Here is a tiny trained network, its code and every weight. The questions are about switching its units off for an input and a class, where a switched-off unit gives its printed mean instead of its output.

import numpy as np


def w(rows, s, z=0):
    codes = np.array(rows[::2]) - 128.0
    scale = np.full(codes.shape[1], s)
    scale[-1] = z or s
    return codes * scale


def f(y):
    return np.maximum(y, 0)


def log_softmax(a):
    a = a - a.max(-1, keepdims=True)
    return a - np.log(np.exp(a).sum(-1, keepdims=True))


def net(x, mask):
    res = np.array(x, float).reshape(1, 7) / 4 @ E
    y = f(res @ A[0][:, :-1].T + A[0][:, -1])
    res = res + np.where(mask, y, B[0][:, -1]) @ B[0][:, :-1]
    return log_softmax(res[-1] @ U[:, :-1].T + U[:, -1])


A, B = {}, {}
E = w([
[141,24,125,195,146,194,81,114,40],'x0',
[103,69,151,142,75,113,120,83,218],'x1',
[179,121,97,71,103,193,172,147,170],'x2',
[73,87,84,72,210,104,139,180,163],'x3',
[184,104,67,226,124,85,237,177,169],'x4',
[210,95,105,116,78,96,92,255,193],'x5',
[82,95,181,114,106,129,190,213,98],'x6',
],0.0088)
A[0] = w([
[168,197,92,124,173,172,164,185,37,26],'neuron 1',
[161,140,94,95,151,132,60,88,132,67],'neuron 2',
[141,88,115,64,95,248,214,116,142,94],'neuron 3',
[58,113,126,119,151,136,159,158,126,93],'neuron 4',
[84,52,59,83,225,121,134,142,131,5],'neuron 5',
[151,168,158,183,13,171,141,119,56,53],'neuron 6',
[109,180,155,127,108,126,156,117,142,124],'neuron 7',
[75,131,133,143,167,158,191,65,117,14],'neuron 8',
[169,138,65,129,169,135,105,72,147,61],'neuron 9',
[69,58,145,155,78,178,154,96,206,88],'neuron 10',
[101,95,205,76,96,145,171,168,73,110],'neuron 11',
[148,133,100,202,145,122,224,123,121,8],'neuron 12',
[105,156,188,87,121,180,87,128,113,31],'neuron 13',
[86,100,174,170,136,53,123,135,90,171],'neuron 14',
[137,14,119,171,144,196,105,119,74,17],'neuron 15',
],0.013,0.0034)
B[0] = w([
[136,85,156,136,84,3,80,70,96,215],'neuron 1',
[60,89,115,160,122,139,173,156,145,181],'neuron 2',
[78,205,178,200,140,140,68,175,81,222],'neuron 3',
[182,141,138,140,167,124,142,129,189,169],'neuron 4',
[203,130,207,117,125,217,124,83,165,203],'neuron 5',
[185,116,205,126,169,192,154,120,179,244],'neuron 6',
[177,166,120,105,148,116,146,165,178,172],'neuron 7',
[145,96,157,120,57,122,139,234,102,198],'neuron 8',
[105,94,153,190,181,75,138,183,186,186],'neuron 9',
[142,74,136,99,125,32,94,61,70,207],'neuron 10',
[90,66,60,182,162,106,179,141,194,206],'neuron 11',
[57,97,47,42,144,205,65,112,177,214],'neuron 12',
[132,102,55,55,125,162,62,103,150,194],'neuron 13',
[95,182,160,196,130,133,74,148,94,196],'neuron 14',
[119,200,89,74,118,90,184,149,162,252],'neuron 15',
],0.015,0.013)
U = w([
[215,107,213,99,156,169,175,93,155,34],'0',
[106,72,44,81,109,185,98,110,125,31],'1',
[143,255,135,34,115,45,223,146,162,144],'2',
[148,74,176,109,97,43,124,75,85,148],'3',
[122,85,124,178,152,112,166,165,136,238],'4',
[117,203,151,192,145,133,83,145,93,235],'5',
[185,76,153,103,57,115,167,207,115,251],'6',
[154,149,90,175,112,173,174,129,70,4],'7',
],0.0097,0.0036)

Each question gives the input, the list of numbers given to net, and the class t.
The units are the neurons (one row each of A and B). Each row of codes is followed by its name. A weight is (code - 128) times the scale printed after its matrix; where a second scale follows, it is the last column's (A, B and U).
mask holds one flag per neuron, in row order. A switched-off neuron (its flag False) gives its mean, the last column of its row in B, instead of its output. The means were averaged over made-up inputs and are rounded, as every weight is.
A unit's drop is (log p(t) with every unit on - log p(t) with that unit switched off) / (log p(t) with every unit on - log p(t) with every unit switched off).
The circuit of an input: a set's keep is (log p(t) with only the set's units on - log p(t) with every unit switched off) / (log p(t) with every unit on - log p(t) with every unit switched off). Starting from the 12 units with the biggest drops (on a tie, the unit counted first), units are removed one at a time, each time the one whose removal leaves the highest keep (on an exact tie, the one counted first), for as long as the keep stays at least 0.8.
units of the circuit, in order: the units of the circuit, biggest drop first
most important unit: the unit with the biggest drop
top k neurons: the k neurons with the biggest drops, biggest first
drop when u is switched off: that unit's drop, to one decimal
input [3,-1,0,-3,6,-8,-7], class 6: most important unit -> neuron 8
input [-2,1,-7,-1,-5,6,7], class 4: top 2 neurons -> [neuron 11; neuron 3]
input [7,0,2,-6,2,-4,2], class 2: top 2 neurons -> [neuron 15; neuron 5]
input [-6,2,5,2,-3,-2,-8], class 4: units of the circuit, in order -> [neuron 9; neuron 2]
input [2,-6,1,4,-5,-6,-5], class 3: top 2 neurons -> [neuron 1; neuron 12]
input [-3,-7,2,-6,-5,2,0], class 3: top 4 neurons -> [neuron 1; neuron 5; neuron 12; neuron 15]
input [5,-8,3,-6,-5,-7,-1], class 3: top 2 neurons -> [neuron 1; neuron 5]
input [2,1,-6,2,5,-1,1], class 5: top 2 neurons -> [neuron 14; neuron 13]
input [1,7,7,6,4,5,2], class 3: top 3 neurons -> [neuron 10; neuron 6; neuron 14]
input [-5,6,-5,8,-3,5,4], class 0: top 2 neurons -> [neuron 5; neuron 15]
input [3,-1,-6,-6,0,-6,6], class 0: top 2 neurons -> [neuron 6; neuron 3]
input [-7,2,8,3,5,5,5], class 5: top 2 neurons -> [neuron 3; neuron 15]
input [4,7,2,7,4,-6,-1], class 0: top 2 neurons -> [neuron 5; neuron 1]
input [-1,-1,4,3,5,-2,3], class 1: most important unit -> neuron 12
input [-4,-8,-2,-8,-6,2,1], class 0: top 2 neurons -> [neuron 6; neuron 10]
input [-5,6,4,-3,-5,4,-2], class 3: units of the circuit, in order -> [neuron 15; neuron 10]
input [-3,3,5,2,3,0,0], class 5: units of the circuit, in order -> [neuron 15; neuron 3]
input [7,5,6,2,7,-4,-7], class 1: drop when neuron 13 is switched off -> -0.5
input [-4,-4,-1,0,-1,1,-6], class 4: drop when neuron 10 is switched off -> 0.2
input [6,-8,-6,-2,4,7,-2], class 3: units of the circuit, in order -> [neuron 1]
input [6,-8,-7,-8,8,-8,4], class 0: drop when neuron 6 is switched off -> 7.5
